Each row is followed by roughly how far along a hidden order it lies, from 0 to 30. A new part has a new order.
In the rows, zero is written as 128.
[135 125 130 142 100 111  58 136 130 119 131 124 115 134 132 128 117 117
 121 133 136 123 125]  20
[139 122 141 125 118 131  66 141 127 123 121 112 121 133 133 124 130 129
 132 143 133 124 132]  10
[ 71 131 120 139 128  47 158 128 126 142 130 118 152 145 135 133 186 144
 138 134 130 122 131]  18
[ 68 134 121 134 131  64 166 135 132 129 118 147 148 140 141 133 191 152
 150 146 125 124 141]  0
[ 81 131 117 150 106  78 134 131 128 132 134 141 139 141 135 133 164 136
 128 134 133 122 129]  27
[ 23 126 100 118 130   1 249 114 131 154 142  81 150 128 129 149 153 129
 151  99 133 124 116]  4
[ 92 133 118 139 137  50 116 134 127 126 114 113 117 139 137 127 153 131
 143 137 127 121 126]  1
[ 54 125 111 117 116  28 208 122 125 149 151 107 157 138 131 143 168 145
 127 113 131 125 122]  29
[ 63 127 116 123 119  35 132 124 131 155 118 108 144 138 138 140 114 133
 145 125 135 122 114]  30
[ 46 127 109 114 124  21 164 130 135 135 119 132 145 136 145 139 149 140
 150 129 124 126 117]  8
